Each row is followed by its class number.
[-13   6  11   8  -3   1 -30   8  13  -6 -17 -10 -10  -9   6  -1   7 -13
  16   7 -12  -3  -4  17   5   7  28 -12   4  11 -10  13] => 0
[ 13  -8  12  -4 -32   8 -19   0 -19   3  -3  -6  -1   0   2   5  -5 -12
  24   2  22   8  29  24 -15  -2   4  10  -4  13   4  10] => 1
[-24  13  18   3 -21  -7 -51  -2   9 -46  42   9   6 -16  -5   0   8 -19
 -21   4  20 -12  -7  -1 -12   7   6  28   4   3   3 -27] => 1
[-14   1  25   4  34   3  -4  -1   8   5  -1   1  -9 -20  11   1  -3  -7
  14  -2   5 -13   6  -5  12  18  12 -17  -2  22   0 -19] => 0
[-12 -10  26   9 -12 -11 -44  -8  28  -2   8  -4  -5   3  -4  -5   8 -11
  40  14   4  -8  -4   5  25 -19  13  -5   9  39  -4  11] => 0
[  0 -12  -1   2   7  26 -18   6 -19   3  25  -1  21  18   1   6   7  19
 -48   8  32   3   4 -44 -14  -5 -45  14  -2  34  -1  12] => 1
[ -4   7  12   5  14 -15  -6   4  29  -4 -15  -8 -10  -9  -1 -11   7  -9
  44   5 -12   4  -1  18  17  -2  43 -22   7   7   0  -6] => 0
[  8 -31 -28 -11 -36 -24 -10 -19 -25   8  24   2  -9  -9 -17  12  -7 -19
  -8  -5  -7  17 -15   4   3  19  29  16  -4  24  -6  36] => 1
[ 30  16   4  -6  22  -1 -17  -2  18   2  -8   2  14 -12  10  -4 -11 -14
   0   2  -5 -10   4  18   9   5  -1  12  -5  20   2  -2] => 0
[ -5   1  25  10  21  64 -23   3  22   0  -4  -1  13   0  13 -10   8 -14
   2   0   3 -10  13   5   9  -4  -7   2  -5  26  -4 -33] => 0
[ -5 -16  29   5 -45  13 -50  13   7  11 -11 -13   9 -23  11   8  -4 -17
  47   1  -9   0  15 -10  17  21  -3 -11  -2  69   1  -9] => 0
[  7  -4 -24 -31 -30  -4   0  17 -22 -15  34  -5  13   7 -20   6   7  -5
 -69   1  30  12 -16 -34 -53  23  -7  34  -8  56   6  58] => 1
[  1 -12  -7   0 -27  -3 -40 -10  -8   2  -5   5   8 -16  17   3   3 -37
  -4   4  -9   5  -3  37   3  10   8  35  -5  12  -7   8] => 1
[  1  13  28   8 -28  -5 -52  25  12  -9  -7 -12  10 -12 -10   3   0 -25
  65   4 -30  -5   3  18  28  35  55 -11   6  54  12  16] => 0
[  0  -5 -12  -4  10   0  10   7 -12  -1   1   6  -7   2   0  -3  -3   0
  10   1 -17   8   2   7  14   7   4  13  10   6   0  -7] => 1
[-12 -20  36 -24   0  -6 -30  -9  14   0   5  14  -9 -19 -18 -17  -1 -18
  28  -9 -15 -10  -4   0  14  24  32  -5  12  37   7 -13] => 0
[-23  -2  13  -1  -2 -21 -38 -58   3  11  18  13   7 -41  -4   9  -2 -29
  -8  -9  -8  -5   1  33  23  14   6  22  -7  24   1 -22] => 1
[-15  -9   6 -32 -75   2 -41  -2   6  -1  15  -8  -6  -8 -13  10  -3 -10
  12   7  26 -13   0 -13 -13   3  -3   8  -7  15  15   6] => 1
[  1   3  -7  16 -15  10 -18  16  -5   1  12  11  22  -7 -18   1   1  -2
 -13   0  17   4  -6 -14  -5  -4   1  23  -9  42  -2  23] => 1
[-10  -7 -12  -6 -22 -11 -30  -7  -6  -1   1  -1 -33   4  -7   2   2  -2
   1  -6  -7   7  -3 -10  -1   7  -2   0   2  57   2  14] => 1
[ 10 -21  13   1 -42 -11 -13  -5 -20  13   6  -9  22   0  10   9 -13 -14
  -2  -7 -18   9  94  -1 -10  11  21  23  -1  22  12   5] => 1
[-21 -14   7  -7 -67 -16 -52 -49   1  14  23  34  -8  -2 -19   1   8 -18
  11  -3  17  17   0  13  -5 -19   1  11  -5 -36  -6   0] => 1
[-28   3  39   0 -28   3 -56  -3  17 -10 -10   7  -1 -38 -18  -1 -13 -19
  59  13  -8  -4  16   2  12   4  13 -17  -6  49  -7  -4] => 0
[-12  10   3  -6 -43  -3 -46   8   3   1   0   0  -5   0   1  -3   1  -4
  -1   1  13  10 -12  19 -25   2  27   0 -14  17   2  54] => 1
[  6  22  16  11  21 -12 -15  21  13  -3   0   2   4 -19  19  -9   1  -6
  51  13 -28  -8   1  23  50   9   1  -5  -2  27   6   4] => 0
[  6   8  -9  -8 -38   5  -4  14 -15   7  22  -2  11   1  -2   0  -7  -6
  -1   2  37   5   2  20 -23 -30  17  32  -5 -13  14  43] => 1
[-15   6  22   5  12   0 -28  41  22   0   4 -12  -3  -6   2  -7   1 -23
  21  -7  -4 -14   9  -4  -9  25  17 -16  12   2  -2 -20] => 0
[  2  10  26   7  10  -2 -19  15  15  -2 -24 -14 -12  -3   9   3  -1   9
  52  13   5 -11  11   3  23  15  21  -8  -1  18   5  -9] => 0
[  2  -7 -20  -4 -39   1 -16  -2 -12  28   9  11  10  10 -28   0   2   5
  11   4  12  14  -8 -34 -11 -13  -5  -9   3  38  -3  29] => 1
